Each row is followed by the group that its hidden value falls in (each part has its own value, ranges and names):
240, -56, -335, 119, -57, -61, -116, 122, 138, 11, 287, -289, 199, 40, -171, -331, 395, -196, -1, -268, -23, 218, 1, 73, 270, 263, -115, 60, -37, 168, -262, -180, -114, 292, 27, -229, 0, 4, 110, 304, 18, -52, -23 : (2)
169, -117, -68, -29, 94, -88, -144, -22, 328, 254, 457, -139, 372, -81, -18, -288, 235, -195, -216, 76, -7, 10, -260, -194, 246, 230, -69, -37, 71, 13, -189, -104, -269, 224, 58, 34, -3, -126, 39, 313, -170, -30, 97 : (3)
-311, 170, 6, -142, -150, 113, 220, -248, -257, -141, -2, 282, -292, 95, 38, 284, 33, 20, 7, 196, 14, -31, 39, 68, -54, 69, 110, 188, 211, -291, 106, -5, 84, -145, -37, 160, 147, -100, -103, -537, 56, -132, -132 : (7)
-43, 102, -258, 53, -143, -120, 190, -47, 16, -316, -190, 182, -136, 7, 76, 2, 278, -91, 201, -11, -119, 146, 181, 194, -56, 185, -10, 156, 209, 82, -118, -296, 32, -128, -40, -66, 178, 155, 111, -104, 120, -23, -343 : (6)
-83, -40, -25, -81, -340, 36, -114, -116, -3, 209, -44, -241, 272, 207, -495, -247, -19, 268, -39, -231, -27, 84, -519, -341, 592, 132, 268, 54, -307, 113, -126, 62, 136, 158, -32, 86, -28, 22, -29, 71, -294, -122, 44 : (6)
-53, -80, 8, -30, -198, -75, -144, -52, 159, 149, 64, -179, 306, 101, -413, -199, 39, 127, -45, -86, -19, -12, -491, -362, 463, 149, 231, 23, -113, 59, -152, -58, 52, 110, -76, 24, 7, 84, 39, 246, -309, -83, -40 : (7)
95, 101, 238, 205, -178, 48, 166, 362, -164, 57, 79, -47, -89, 58, 151, 154, -3, 96, 160, 41, 20, -98, 334, 160, 32, 7, -237, -147, 212, -129, -91, 109, 135, 177, 4, 108, 94, 36, 107, -160, 353, 42, 120 : (3)
-202, -43, -298, -214, -132, -99, -7, -389, 181, -140, -116, 59, 168, 104, -291, -143, 112, -22, -31, 0, -95, 152, -443, -291, 276, 298, 324, 276, -89, 77, -75, -232, -53, -204, -65, -16, 32, 87, -45, 55, -414, -134, -288 : (16)
-56, -67, 139, -4, -255, -66, -161, 0, 87, 336, 12, -30, 200, 42, -415, -207, -38, 148, -117, 55, 8, -149, -516, -333, 521, -73, 200, -94, 64, -124, -147, 164, 135, 107, -153, 179, 103, 0, 13, 69, -241, -75, 87 : (6)
96, -6, 324, 3, -25, 22, -59, 84, 160, 560, 300, 158, 216, -95, 48, -135, -6, -6, -305, 358, 22, -257, -306, -213, 247, -88, -88, -212, 325, -285, -134, 316, -143, 181, -10, 471, 116, -285, -33, -89, -84, -28, 290 : (3)
32, -28, 267, 6, -184, -6, -31, 97, 213, 362, -35, -35, 384, 98, -195, -137, -129, 236, -94, 113, -59, -133, -458, -418, 385, 105, 113, -101, -4, -3, -171, 176, -33, 70, -21, 373, 2, -16, 15, 133, -290, -33, 102 : (16)
32, 28, 239, 75, -221, -98, 260, 215, 92, 14, -396, 149, 90, 53, 218, 95, -237, 202, 225, 221, -138, -95, 129, -100, 73, 75, -99, -115, 176, 7, -112, 85, 103, -212, -42, 297, 105, 224, 98, -95, 64, 110, -30 : (7)
252, 115, -103, 171, -92, 3, 258, 266, -15, -31, -68, 121, -77, -6, 391, -45, 193, -116, 141, 51, -107, 122, 494, 351, -102, 132, -377, -37, 276, 37, -187, 27, -87, 46, 81, 141, 123, -31, 100, -198, 366, 64, 15 : (2)
161, 21, 245, 94, -59, 108, -142, 191, 143, 442, 506, -281, 416, 74, -179, -185, 168, 126, -206, -82, 43, -77, -354, -249, 330, 173, -28, -126, -67, 26, -189, 76, -155, 493, 126, 228, -59, -214, 42, 246, -114, -81, 217 : (6)
-216, -32, -162, -144, -67, -89, -52, -292, 78, -107, 143, 48, 33, 28, -255, -19, 156, -98, -60, 72, 6, 12, -322, -193, 198, 178, 247, 190, 82, -110, -28, -221, 1, -72, -101, -92, 85, 39, -21, 17, -241, -129, -208 : (7)
57, 91, -109, 259, -165, -145, 151, 275, -37, -337, -86, -4, -157, 8, 34, 84, 277, -57, 330, -103, -56, 56, 361, 269, -65, 126, -123, 21, 262, 70, -167, -305, 155, 45, -80, -208, 171, 274, 234, 67, 313, 32, -291 : (3)
-100, -115, 175, -93, 9, -53, -179, -83, 196, 244, 428, -135, 301, 7, -271, -40, -4, -13, -202, 166, 84, -188, -490, -430, 331, 137, 175, -26, 57, -199, -60, -27, -65, 134, -65, 50, -4, -45, -16, 230, -313, -92, 79 : (7)
344, 127, 95, 325, -180, -3, 179, 501, 32, 133, -82, 3, 64, 15, 237, -112, 178, 53, 163, -42, -106, 27, 362, 252, 27, 59, -363, -182, 245, 110, -281, 101, -13, 224, 60, 221, 118, 13, 189, -12, 363, 85, 67 : (17)
28, -107, -334, -83, -124, -85, -46, -138, 75, -90, 99, -228, 146, 75, -167, -231, 159, -104, 44, -183, -38, 223, -85, -59, 323, 268, 35, 134, -166, 129, -121, -190, -6, 55, -2, -222, -10, 90, 21, 142, -95, -46, -47 : (17)
205, 135, -100, 200, -121, 27, 285, 300, -91, -217, -13, -94, -61, 80, 342, 60, 207, -22, 287, -146, -90, 193, 582, 360, -133, 265, -341, 12, 76, 169, -145, -158, -13, 131, 138, -39, 44, 94, 146, -86, 420, 64, -66 : (17)
-167, 138, -129, 15, -211, -8, 211, -65, -135, -320, -171, 103, -174, 124, -29, 158, 142, 52, 219, -49, -64, 104, 133, 111, -21, 190, 76, 186, 92, 11, -33, -222, 125, -106, -36, -42, 119, 146, 54, -207, 94, -69, -298 : (7)
235, 7, 206, 177, -275, -31, 111, 363, 86, 262, -212, -99, 246, 78, 65, -168, -106, 234, 132, -25, -108, -18, 46, -71, 300, 53, -184, -214, 12, 134, -233, 199, 74, 127, 32, 289, 44, 90, 121, 53, 107, 96, 168 : (3)
43, 26, 92, 55, -164, 43, 237, 220, -257, -6, -56, 57, -250, 54, 290, 201, -183, -36, 165, 191, 23, -55, 516, 227, 22, -34, -305, -92, 257, -290, -5, 254, 167, -81, -54, 67, 105, 38, -10, -418, 380, 70, 217 : (2)
69, 48, 273, 95, -223, 40, -32, 188, 173, 363, -24, -56, 364, 130, -248, -142, -26, 278, -75, 14, -62, -114, -440, -347, 362, 99, 103, -100, 0, 47, -213, 169, -24, 178, -1, 388, 10, -43, 53, 140, -232, -62, 63 : (16)
-133, -106, -217, -110, -265, -12, -139, -174, -144, 6, 117, -278, 21, 152, -459, -154, 30, 19, 9, -215, 65, 109, -251, -142, 514, 93, 191, 114, -202, -66, -43, -13, 212, 109, -112, -240, 7, 64, -44, -12, -125, -119, 53 : (17)
-29, -60, 103, -9, -76, -64, -159, -17, 198, 239, 266, -87, 282, 14, -307, -147, 103, 25, -155, 62, 23, -121, -472, -334, 349, 105, 160, -27, 70, -80, -142, -32, -41, 168, -69, 91, 42, -29, 37, 225, -264, -90, 6 : (7)
54, 154, 254, 120, -43, 138, 154, 223, -192, 195, 332, 141, -180, -24, 265, 189, 92, -53, -65, 235, 78, -169, 297, 216, -84, -52, -272, -126, 400, -346, -34, 207, -19, 216, 35, 254, 142, -237, 2, -376, 356, -25, 203 : (17)
-92, 92, -358, -209, -126, 3, 347, -329, -3, -324, -286, 162, -32, 113, 309, -8, 100, -29, 161, -2, -192, 340, 208, 119, -71, 394, -27, 285, -104, 208, -10, -248, -113, -277, 147, 77, 37, 55, -53, -309, 5, -21, -246 : (6)
218, -129, 103, 17, -95, -38, -55, 167, 180, 375, 159, -179, 334, 11, 18, -248, -85, 12, -92, 75, -20, -34, -124, -195, 384, 91, -158, -172, -3, -18, -183, 207, -74, 162, 23, 175, -18, -50, 20, 141, -56, 49, 306 : (17)
-81, 76, -284, -133, -107, 1, 317, -197, -130, -336, -137, 118, -184, 70, 322, 104, 80, -102, 191, 35, -99, 239, 394, 242, -106, 273, -123, 205, 32, 33, 25, -192, -8, -208, 81, -44, 77, 65, -28, -358, 193, 0, -148 : (3)
147, -100, -152, 17, -215, 11, -117, 86, 0, 214, 112, -296, 193, 126, -273, -302, 58, 6, -32, -197, 3, 124, -139, -94, 495, 113, -41, -16, -148, 35, -188, 135, 50, 212, -31, -57, -23, -16, 2, 96, -58, -49, 197 : (2)
148, 67, 187, 166, -334, 8, 102, 299, -7, 238, -241, -39, 150, 106, -50, -137, -55, 270, 119, -58, -96, -23, -23, -45, 311, 0, -92, -158, 30, 90, -208, 201, 134, 134, -4, 298, 83, 61, 100, -53, 97, 36, 105 : (3)
344, 39, -127, 204, -217, -52, 298, 396, 27, -78, -366, -53, 49, 84, 379, -128, 10, 24, 326, -89, -182, 218, 572, 285, 44, 195, -414, -83, 61, 239, -245, 57, 14, -41, 77, 88, 52, 191, 148, -61, 352, 158, 45 : (2)
-81, 52, 0, -51, -34, 33, 270, 4, -246, -178, 123, 137, -323, -2, 386, 301, -59, -169, 123, 252, 47, -28, 532, 271, -156, 65, -251, 33, 294, -324, 88, 31, 70, -124, -5, -25, 115, -8, -37, -459, 362, 26, 79 : (17)
-22, 128, -133, -13, -118, 16, 261, -51, -112, -148, -76, 209, -189, 17, 269, 74, 145, -81, 106, 103, -76, 107, 311, 247, -92, 131, -147, 95, 215, -62, -37, -67, -10, -85, 39, 105, 145, -32, 9, -358, 228, -13, -98 : (3)
63, 79, -158, 13, 33, -9, 291, 33, -65, -261, 121, 89, -164, -19, 468, 156, 167, -219, 159, 115, -46, 132, 559, 326, -242, 254, -304, 87, 223, -49, -22, -187, -101, -56, 104, -56, 84, 15, 48, -232, 342, 44, -70 : (17)
-205, -25, -399, -225, -77, -75, 88, -405, -104, -230, 19, 204, -257, -18, 10, -9, 147, -277, -11, 135, -11, 139, 62, 125, 81, 106, 63, 241, 179, -209, 40, -134, 32, -234, -101, -152, 157, -20, -95, -351, 3, -93, -141 : (17)

197, 126, -146, -104, -49, 71, -69, -148, 18, 2, 13, -100, -26, 75, -20, -233, -179, 74, 66, -29, -200, -45, -166, -105, -29, -89, 92, -5, 253, 126, -15, 63, -265, 78, -18, 162, -106, 84, -47, -145, 33, -55, 95 : <59>
250, 243, -171, -155, 126, 61, -148, -159, -15, 52, -18, -160, -54, 98, -64, -277, -289, 112, 96, -12, -165, -122, -256, -31, -44, -133, 112, 0, 296, 181, -162, 173, -397, 81, -21, 246, -140, 100, -104, -213, -34, -193, 13 : <60>
4, 62, -49, 47, 202, -35, 169, -27, -138, -120, -65, 67, 63, 166, -36, 6, 17, -242, 123, 74, -17, 64, -189, -45, 80, -14, 42, 28, -28, -37, -163, 84, -112, 67, 69, -90, -19, 57, 152, 22, 26, 195, -49 : <56>
30, -4, -46, 95, 267, -58, 42, 32, -264, -51, 10, -106, 131, 160, -13, 15, 61, -203, 160, 50, 23, -15, -150, 17, 108, 106, -149, 69, 29, -40, -288, 160, -64, 74, 52, -21, -6, 88, 65, 1, 78, 109, 15 : <57>
-7, -45, -6, 46, -48, 37, -27, -56, 57, 51, 110, -142, 41, 110, 32, -84, -46, 3, 3, 37, 47, -114, 44, -52, -150, 108, -37, 52, 145, 15, 11, 51, -84, -9, -18, 45, -71, 40, -50, -88, 141, -192, 100 : <60>
-159, -31, 107, 212, 222, -35, 89, 31, -228, -119, -92, -22, 114, 89, 94, 144, 179, -241, 114, 13, 8, -34, -75, 60, 169, 84, -154, 42, -148, 21, -218, 8, 62, 36, -75, -20, 104, -18, 25, 20, 3, 75, -32 : <57>
6, 95, -64, -55, 59, 12, 54, -37, -63, -25, -52, 8, 55, 94, -115, -89, -40, -27, 40, 46, -45, -16, -145, -45, 71, -26, 135, -16, 2, 86, -25, 12, -149, 20, 94, -44, -41, 57, 11, -25, 42, 1, -13 : <46>
-97, -174, 24, 24, -101, 27, 32, 32, -97, 30, 89, -183, 168, 121, -80, -109, 70, -21, 59, 65, 74, -52, 58, -78, -1, 189, -21, 56, 24, 19, 58, 29, -73, -61, 195, -108, -61, 176, -18, -36, 215, -201, 32 : <46>
-75, -19, 127, 236, -103, 109, 87, -164, 66, -175, -66, 43, -32, 59, 312, 63, 53, -191, 53, -57, -136, -62, 61, -10, -54, -25, -111, 34, 40, 44, 8, -83, 84, 41, -293, 158, 92, -87, -38, -84, -7, 14, 80 : <59>
160, 276, -259, -143, 203, -124, 41, -11, -65, -14, -43, 147, 6, 75, -218, -42, -131, -8, -16, 27, -78, 32, -302, 24, 200, -107, 189, -69, 55, 60, -126, 50, -112, 131, 88, -54, -48, -15, 44, 112, 32, 339, 99 : <46>
232, 104, -265, -193, 83, -66, -45, 8, -216, 32, 35, -120, 125, 120, -253, -234, -141, 44, 126, 28, -103, 18, -260, -30, 214, 3, 89, -4, 186, 89, -134, 165, -242, 86, 278, -28, -120, 235, -10, 12, 150, 113, 78 : <56>
296, 215, -197, -73, -61, 70, -22, -206, 11, -106, -51, 33, -62, 76, 69, -192, -223, -16, 98, -69, -295, -11, -202, -30, 58, -183, 71, -17, 294, 124, -65, 72, -166, 146, -109, 224, -47, 53, -60, -91, 6, 180, 142 : <59>
217, 121, -175, -88, -156, 67, -64, -134, 6, -20, 18, -38, 9, 51, -8, -191, -152, 86, 31, -54, -215, -51, -99, -35, 54, -67, 59, -18, 253, 128, 35, 17, -93, 88, -25, 144, -50, 65, -117, -57, 106, 79, 192 : <59>
-115, -50, 86, 151, 43, 28, 59, -58, 74, -15, 57, -59, 19, 130, 111, 30, 15, -125, 6, 62, 108, -107, 61, -20, -174, 100, -56, 60, 36, -30, -32, 32, -31, -19, -95, 15, -23, -28, 8, -72, 81, -165, 29 : <61>
-57, 110, -36, -43, 43, 33, 64, -58, 106, 38, -1, 53, -14, 90, -105, -44, -40, 23, -78, 75, 28, -44, -85, -101, -115, -16, 193, -26, -11, 44, 70, -50, -134, -1, 4, -61, -70, -67, 41, -42, 27, -62, 21 : <61>
61, 179, -147, -91, 186, -67, 72, -9, -100, -33, -68, 80, 41, 98, -181, -54, -60, -52, 35, 47, -57, 34, -257, -28, 154, -68, 164, -39, -9, 61, -108, 38, -157, 77, 110, -75, -43, 31, 72, 46, 14, 184, 3 : <56>
-325, -55, 130, 112, 333, -55, 124, 130, -127, 62, -10, -39, 119, 113, -154, 150, 258, -121, -38, 141, 203, -10, -98, -134, -46, 170, 42, 14, -302, -50, -93, -62, -78, -43, 72, -247, -11, -102, 186, 10, -9, -96, -110 : <57>
117, 196, -200, -233, 197, -27, 74, -35, -39, 48, -21, 13, 20, 159, -318, -213, -163, 16, 45, 120, -20, 56, -324, -161, -5, -87, 314, -32, 65, 48, -55, 107, -401, 43, 256, -123, -184, 117, 150, -48, 17, 23, -75 : <46>
-33, 70, -70, -87, -43, 54, 133, -60, 135, 29, 31, 84, 10, 131, -159, -90, -42, 6, -79, 115, 40, 19, -67, -174, -159, -6, 254, -19, 7, -11, 158, -50, -146, -14, 105, -151, -111, -16, 107, -18, 89, -2, 31 : <61>
126, 219, -196, -144, 179, -58, -51, -67, 137, 124, 87, -24, -87, 88, -168, -125, -189, 108, -86, 52, -14, -45, -233, -135, -155, -58, 192, -36, 175, 32, -47, 62, -299, 85, -9, 35, -169, -68, 74, -70, -2, -14, 103 : <59>
-43, 145, -33, -8, 165, -11, -1, -63, 148, 80, 35, 1, -71, 80, -52, -9, -75, 29, -93, 59, 52, -90, -115, -90, -186, -16, 130, -16, 41, 30, -24, -7, -182, 27, -103, 25, -87, -131, 45, -81, -28, -114, 39 : <60>
33, 103, -78, -48, 206, 6, 63, 2, -245, -51, -100, -19, 109, 117, -147, -75, 33, -91, 125, 49, -94, 36, -255, -65, 172, -26, 80, -4, -48, 76, -160, 57, -180, 60, 125, -59, -23, 86, 70, -24, -3, 109, -60 : <57>
134, 195, -160, -123, -76, 63, 6, -126, 85, 1, -27, 75, -39, 46, -87, -141, -126, 91, -49, -10, -180, -11, -159, -108, -3, -122, 207, -58, 132, 119, 90, -59, -138, 77, -31, 55, -59, -40, -23, -45, 22, 108, 130 : <59>
-135, -149, 70, 149, -150, 33, 64, -12, 52, -10, 99, -57, 97, 94, 81, 38, 96, -69, -36, 39, 93, -88, 169, -21, -88, 176, -82, 50, 19, -30, 100, -52, 130, -38, -26, -56, 13, -2, -45, 14, 201, -90, 136 : <61>
-125, -108, 75, 95, -193, 99, 80, -61, 82, -17, 55, -34, 67, 96, 60, -27, 71, -39, -33, 45, 31, -67, 132, -91, -133, 111, 12, 33, 14, 8, 163, -81, 44, -50, -21, -49, -10, 2, -28, -45, 153, -130, 86 : <60>
100, 115, -142, -90, 28, -5, -69, -65, 84, 92, 84, -79, -26, 66, -95, -135, -127, 113, -51, 15, -48, -71, -125, -103, -95, -4, 105, -15, 178, 66, 8, 26, -197, 54, -12, 62, -116, -14, -15, -73, 64, -65, 135 : <59>
8, 176, -145, -153, 315, -44, 77, 56, -178, 61, -56, 27, 84, 123, -334, -72, 30, -3, 15, 119, -6, 66, -332, -152, 90, -23, 230, -43, -106, 36, -119, 30, -260, 57, 205, -186, -97, 9, 166, 13, -19, 130, -64 : <57>
-348, -55, 58, 49, 352, -196, 28, 206, 0, 207, 129, -97, 89, 72, -268, 158, 178, 28, -170, 150, 346, -79, -64, -93, -87, 248, 73, -9, -246, -62, -54, -51, -96, -59, 128, -284, -78, -126, 147, 74, 72, -201, -12 : <56>
31, 64, -119, 12, 175, -132, -88, 5, 116, 137, 185, -116, -43, 73, -47, -2, -86, 52, -96, 27, 95, -100, -87, -61, -155, 103, -27, 11, 170, -39, -96, 68, -128, 74, -81, 44, -115, -86, 36, -17, 85, -51, 192 : <59>
-113, -48, 119, 137, -167, 156, 157, -135, 54, -140, -66, 62, 38, 112, 152, -13, 54, -160, 46, 31, -52, -35, 83, -61, -85, 5, 32, 33, -20, 33, 114, -79, 33, -32, -87, 2, 40, 2, -10, -74, 67, -59, -4 : <61>
-51, -40, 36, 89, 118, 28, 73, -1, -261, -101, -80, -88, 146, 122, 3, -24, 108, -173, 173, 25, -61, -4, -115, -16, 159, 58, -74, 47, -52, 52, -160, 57, -72, 26, 68, -24, 31, 117, 25, -37, 47, 17, -53 : <57>
231, 156, -227, -234, 121, 39, -9, -34, -304, -15, -85, -105, 132, 132, -277, -293, -111, 31, 193, 34, -211, 58, -355, -107, 234, -88, 171, -15, 116, 151, -144, 143, -354, 82, 289, -16, -113, 250, 25, -77, 42, 88, -47 : <57>
-72, 49, -60, -158, 229, -29, -76, 101, -253, 143, -24, -217, 153, 62, -343, -155, 56, 147, 44, 67, 0, -38, -254, -126, 143, 74, 151, -29, -98, 163, -94, 28, -328, -18, 266, -114, -100, 120, 15, -80, 22, -223, -90 : <57>
